Here is a tiny trained network, its code and every weight. The questions are about switching its units off for an input and a target symbol, where a switched-off unit gives its printed mean instead of its output.

import numpy as np


def w(rows, s, z=0):
    codes = np.array(rows[::2]) - 128.0
    scale = np.full(codes.shape[1], s)
    scale[-1] = z or s
    return codes * scale


def norm(h):
    return h / np.sqrt((h * h).mean(-1, keepdims=True) + 1e-5)


def f(y):
    return y / 2 * (1 + np.tanh(0.7978845608 * (y + 0.044715 * y**3)))


def softmax(a):
    e = np.exp(a - a.max(-1, keepdims=True))
    return e / e.sum(-1, keepdims=True)


def log_softmax(a):
    a = a - a.max(-1, keepdims=True)
    return a - np.log(np.exp(a).sum(-1, keepdims=True))


def net(x, mask):
    ids = ['αβγδζηθξπσφω'.index(c) for c in x.split()]
    T = len(ids)
    res = E[ids] + P[:T]
    r = norm(res)
    for j in range(3):
        rows = slice(3 * j, 3 * j + 3)
        q, k, v = (r @ M[0][rows].T for M in (Q, K, V))
        z = softmax(np.where(np.tri(T) > 0, q @ k.T / 3**0.5, -1e9)) @ v
        o = O[0][rows]
        res = res + np.where(mask[j], z, o[:, -1]) @ o[:, :-1]
    y = f(norm(res) @ A[0][:, :-1].T + A[0][:, -1])
    res = res + np.where(mask[3:11], y, B[0][:, -1]) @ B[0][:, :-1]
    return log_softmax(norm(res)[-1] @ U[:, :-1].T + U[:, -1])


Q, K, V, O, A, B = {}, {}, {}, {}, {}, {}
E = w([
[116,106,143,124],'α',
[100,126,91,80],'β',
[129,148,143,121],'γ',
[118,108,139,124],'δ',
[134,150,147,119],'ζ',
[4,51,228,143],'η',
[144,150,150,121],'θ',
[104,112,130,139],'ξ',
[128,158,123,126],'π',
[150,159,136,128],'σ',
[124,144,122,154],'φ',
[148,135,143,151],'ω',
],0.0032)
P = w([
[1,178,240,173],'0',
[38,184,248,169],'1',
[71,187,246,173],'2',
[100,180,231,164],'3',
[121,169,209,161],'4',
[133,152,184,159],'5',
[141,134,163,158],'6',
[145,115,145,151],'7',
[149,97,126,147],'8',
[151,89,123,142],'9',
[152,85,125,132],'10',
],0.00087)
Q[0] = w([
[204,253,186,232],'h1',
[192,248,185,153],'h1',
[204,239,193,236],'h1',
[172,187,123,188],'h2',
[149,213,207,111],'h2',
[113,48,83,124],'h2',
[42,61,32,89],'h3',
[38,42,19,82],'h3',
[138,82,137,62],'h3',
],0.0063)
K[0] = w([
[197,81,101,174],'h1',
[178,100,83,182],'h1',
[189,83,104,168],'h1',
[207,172,128,159],'h2',
[167,165,30,143],'h2',
[87,56,214,99],'h2',
[2,129,142,155],'h3',
[12,130,136,149],'h3',
[68,171,112,78],'h3',
],0.0071)
V[0] = w([
[38,158,132,54],'h1',
[186,142,101,147],'h1',
[222,101,182,55],'h1',
[116,56,169,108],'h2',
[81,165,90,134],'h2',
[80,71,145,167],'h2',
[70,109,197,93],'h3',
[206,156,148,44],'h3',
[94,100,114,254],'h3',
],0.003)
O[0] = w([
[57,110,60,91,140],'h1',
[143,176,153,135,78],'h1',
[51,95,251,107,77],'h1',
[114,149,137,183,94],'h2',
[172,107,138,92,144],'h2',
[163,159,97,202,140],'h2',
[164,23,103,165,253],'h3',
[55,121,74,184,123],'h3',
[174,143,227,105,165],'h3',
],0.003,0.0015)
A[0] = w([
[110,86,124,181,130],'n1',
[142,111,180,168,230],'n2',
[136,82,109,4,206],'n3',
[97,69,45,100,53],'n4',
[142,133,145,127,135],'n5',
[113,169,107,133,143],'n6',
[74,156,156,78,239],'n7',
[177,148,67,143,255],'n8',
],0.0041,0.00062)
B[0] = w([
[140,97,160,39,181],'n1',
[141,159,58,33,252],'n2',
[161,251,47,108,137],'n3',
[164,188,200,22,156],'n4',
[119,163,118,94,145],'n5',
[83,105,119,186,111],'n6',
[130,141,36,216,144],'n7',
[132,38,54,135,160],'n8',
],0.0021,0.0014)
U = w([
[142,79,134,137,22],'α',
[130,110,127,118,3],'β',
[119,172,150,33,90],'γ',
[138,102,128,113,37],'δ',
[51,142,148,63,127],'ζ',
[132,87,135,78,77],'η',
[17,66,192,153,134],'θ',
[146,78,118,101,89],'ξ',
[150,221,2,60,172],'π',
[50,184,75,237,212],'σ',
[238,64,13,231,157],'φ',
[228,205,249,194,212],'ω',
],0.0093,0.0055)

Each question gives the input, a string of symbols that net reads in full, and the target symbol t.
The units are the heads (3 rows each of Q, K, V and O) and the neurons (one row each of A and B). Each row of codes is followed by its name. A weight is (code - 128) times the scale printed after its matrix; where a second scale follows, it is the last column's (O, A, B and U).
mask holds one flag per unit, heads first, then neurons. A switched-off unit (its flag False) gives its mean, the last column of its rows in O or B, instead of its output. The means were averaged over made-up inputs and are rounded, as every weight is.
A unit's drop is (log p(t) with every unit on - log p(t) with that unit switched off) / (log p(t) with every unit on - log p(t) with every unit switched off).
The circuit of an input: a set's keep is (log p(t) with only the set's units on - log p(t) with every unit switched off) / (log p(t) with every unit on - log p(t) with every unit switched off). Starting from all 11 units, units are removed one at a time, each time the one whose removal leaves the highest keep (on an exact tie, the one counted first), for as long as the keep stays at least 0.8.
circuit, biggest first: the units of the circuit, biggest drop first
k most important neurons: the k neurons with the biggest drops, biggest first
which heads matter: for each layer, one digit per head in row order, 1 if its drop is at least 0.15 and else 0, layers parted by /
input θ ω π α γ α ζ π γ, target π: circuit, biggest first -> [h2, n3]
input ω ξ φ γ ζ α γ φ α ζ, target φ: circuit, biggest first -> [h1, h3]
input δ δ φ γ, target φ: circuit, biggest first -> [h1, n4]
input η ξ β ω θ σ γ, target σ: which heads matter -> 001
input ξ γ ζ η γ σ θ, target σ: which heads matter -> 001
input η γ φ π, target φ: circuit, biggest first -> [h1, n8]
input γ δ π, target π: 2 most important neurons -> [n3, n4]
input γ β β θ δ φ π φ γ, target φ: most important neuron -> [n8]
input φ γ ζ, target φ: which heads matter -> 100
input γ φ ζ σ, target φ: which heads matter -> 001
input φ φ α, target ω: which heads matter -> 001
input π π σ σ ζ γ δ π θ ω γ, target ω: 2 most important neurons -> [n8, n7]
input θ γ γ, target θ: 2 most important neurons -> [n3, n7]
input σ δ ω ζ σ ζ, target σ: circuit, biggest first -> [h3, n4]
input α φ γ φ, target φ: 2 most important neurons -> [n8, n4]
input α φ γ θ, target φ: circuit, biggest first -> [h3, n4]
input β σ ζ, target σ: most important neuron -> [n7]
input γ ω γ ω β π α ζ, target π: which heads matter -> 011
input ω φ ζ β π ω φ φ φ σ θ, target φ: which heads matter -> 101
input φ η ξ ζ ξ, target φ: which heads matter -> 110
input α γ π ξ γ, target π: 2 most important neurons -> [n3, n8]
input π α γ β ω ω σ ζ α θ ζ, target θ: which heads matter -> 101
input π ω γ γ β φ σ, target φ: circuit, biggest first -> [n4]
input ζ σ α φ η θ δ γ π ζ θ, target π: circuit, biggest first -> [h2, n3]
input γ θ ω ξ ω ω γ θ γ, target θ: which heads matter -> 011
input ζ α σ ω ζ γ ω φ ζ, target ω: 2 most important neurons -> [n7, n3]
